Here is a tiny trained network, its code and every weight. The questions are about switching its units off for an input and a class, where a switched-off unit gives its printed mean instead of its output.

import numpy as np


def w(rows, s, z=0):
    codes = np.array(rows[::2]) - 128.0
    scale = np.full(codes.shape[1], s)
    scale[-1] = z or s
    return codes * scale


def norm(h):
    return h / np.sqrt((h * h).mean(-1, keepdims=True) + 1e-5)


def f(y):
    return y / 2 * (1 + np.tanh(0.7978845608 * (y + 0.044715 * y**3)))


def log_softmax(a):
    a = a - a.max(-1, keepdims=True)
    return a - np.log(np.exp(a).sum(-1, keepdims=True))


def net(x, mask):
    res = np.array(x, float).reshape(1, 8) / 4 @ E
    u = 0
    for l in range(2):
        y = f(norm(res) @ A[l][:, :-1].T + A[l][:, -1])
        res = res + np.where(mask[u : u + 16], y, B[l][:, -1]) @ B[l][:, :-1]
        u += 16
    return log_softmax(norm(res)[-1] @ U[:, :-1].T + U[:, -1])


A, B = {}, {}
E = w([
[30,146,149,75],'x0',
[202,174,62,61],'x1',
[176,191,200,162],'x2',
[103,1,83,139],'x3',
[150,115,132,33],'x4',
[189,65,97,85],'x5',
[157,73,248,76],'x6',
[181,152,115,161],'x7',
],0.005)
A[0] = w([
[152,213,177,141,72],'L0N1',
[81,138,199,167,152],'L0N2',
[184,50,175,40,94],'L0N3',
[23,75,96,91,64],'L0N4',
[105,102,187,177,204],'L0N5',
[206,37,120,57,140],'L0N6',
[113,227,193,156,92],'L0N7',
[171,178,28,165,58],'L0N8',
[111,47,78,131,89],'L0N9',
[147,185,207,24,53],'L0N10',
[109,254,187,150,144],'L0N11',
[184,111,156,102,4],'L0N12',
[217,48,172,18,152],'L0N13',
[190,143,120,107,12],'L0N14',
[110,196,211,167,100],'L0N15',
[170,76,149,76,77],'L0N16',
],0.0077,0.0032)
B[0] = w([
[177,91,111,45,171],'L0N1',
[91,200,127,132,194],'L0N2',
[160,2,173,181,202],'L0N3',
[81,189,85,93,182],'L0N4',
[59,213,127,164,207],'L0N5',
[175,60,168,177,224],'L0N6',
[187,208,216,43,205],'L0N7',
[196,71,32,183,178],'L0N8',
[109,206,244,125,164],'L0N9',
[130,154,120,153,184],'L0N10',
[226,186,156,28,251],'L0N11',
[100,81,144,94,116],'L0N12',
[110,40,212,195,254],'L0N13',
[108,60,110,135,115],'L0N14',
[148,234,204,122,198],'L0N15',
[131,37,160,151,149],'L0N16',
],0.006,0.0037)
A[1] = w([
[136,84,69,155,70],'L1N1',
[6,154,87,26,111],'L1N2',
[61,148,87,44,62],'L1N3',
[3,182,33,156,147],'L1N4',
[169,4,128,2,92],'L1N5',
[169,54,168,101,54],'L1N6',
[117,72,51,126,65],'L1N7',
[94,55,76,166,126],'L1N8',
[43,128,141,70,94],'L1N9',
[170,218,194,57,4],'L1N10',
[112,193,95,101,51],'L1N11',
[170,115,52,155,62],'L1N12',
[161,162,7,172,101],'L1N13',
[184,57,171,94,83],'L1N14',
[106,185,184,184,19],'L1N15',
[210,63,147,96,65],'L1N16',
],0.0082,0.0037)
B[1] = w([
[224,154,125,146,140],'L1N1',
[53,55,30,97,210],'L1N2',
[52,70,86,93,148],'L1N3',
[112,101,108,105,252],'L1N4',
[109,94,217,194,204],'L1N5',
[101,89,239,173,168],'L1N6',
[144,175,134,120,142],'L1N7',
[177,198,142,107,196],'L1N8',
[120,151,80,119,153],'L1N9',
[146,199,163,30,243],'L1N10',
[147,62,204,70,153],'L1N11',
[209,154,83,160,144],'L1N12',
[229,70,73,108,202],'L1N13',
[63,68,220,162,186],'L1N14',
[101,254,175,169,144],'L1N15',
[90,61,128,173,175],'L1N16',
],0.0068,0.0034)
U = w([
[22,228,164,240,1],'0',
[212,117,39,190,175],'1',
[124,22,217,210,234],'2',
[14,80,24,81,132],'3',
[172,255,221,39,170],'4',
],0.0079,0.0046)

Each question gives the input, the list of numbers given to net, and the class t.
The units are the neurons (one row each of A and B). Each row of codes is followed by its name. A weight is (code - 128) times the scale printed after its matrix; where a second scale follows, it is the last column's (A, B and U).
mask holds one flag per neuron, layer by layer. A switched-off neuron (its flag False) gives its mean, the last column of its row in B, instead of its output. The means were averaged over made-up inputs and are rounded, as every weight is.
A unit's drop is (log p(t) with every unit on - log p(t) with that unit switched off) / (log p(t) with every unit on - log p(t) with every unit switched off).
The circuit of an input: a set's keep is (log p(t) with only the set's units on - log p(t) with every unit switched off) / (log p(t) with every unit on - log p(t) with every unit switched off). Starting from the 12 units with the biggest drops (on a tie, the unit counted first), units are removed one at a time, each time the one whose removal leaves the highest keep (on an exact tie, the one counted first), for as long as the keep stays at least 0.8.
circuit, biggest first: the units of the circuit, biggest drop first
k most important neurons: the k neurons with the biggest drops, biggest first
drop when u is switched off: that unit's drop, to one decimal
input [7,2,-8,-7,-5,0,-4,5], class 3: circuit, biggest first	[L1N2]
input [8,-3,1,2,-6,-5,-5,4], class 4: circuit, biggest first	[L0N11, L0N7, L0N13]
input [-3,0,1,8,-2,-2,0,6], class 1: circuit, biggest first	[L0N13, L0N3, L1N5]
input [2,4,1,-5,6,2,-4,8], class 1: circuit, biggest first	[L0N8, L0N9, L1N13]
input [8,-8,1,3,4,-6,-6,1], class 3: circuit, biggest first	[L1N2, L0N13]
input [4,8,1,1,2,7,-5,-2], class 2: circuit, biggest first	[L1N5, L0N6, L0N13]
input [-4,-4,-5,3,7,-8,-4,6], class 1: 2 most important neurons	[L0N8, L1N13]
input [-4,0,8,-6,7,8,-6,5], class 1: 2 most important neurons	[L0N8, L0N9]
input [-1,-5,-4,-7,-7,3,-5,4], class 1: circuit, biggest first	[L0N8, L1N13]
input [2,-2,5,1,-8,3,-6,1], class 1: circuit, biggest first	[L0N8, L1N13, L0N13]
input [-1,-2,5,6,0,-1,-1,-5], class 0: 2 most important neurons	[L0N9, L1N15]
input [-6,5,0,-3,-3,-3,0,-2], class 1: 2 most important neurons	[L0N8, L0N9]
input [-8,-5,-3,3,-2,-4,0,6], class 0: 2 most important neurons	[L0N5, L0N1]
input [1,-6,4,6,0,-5,8,5], class 0: most important neuron	[L0N5]
input [-4,7,-2,-7,4,-2,4,4], class 2: drop when L0N13 is switched off	0.2
input [7,-6,5,-1,-4,-3,-5,5], class 4: drop when L0N11 is switched off	0.1
input [-7,-8,-6,-1,-4,-7,8,6], class 0: drop when L0N5 is switched off	0.1
input [-2,5,-5,-7,4,-1,-5,8], class 1: drop when L0N8 is switched off	0.2
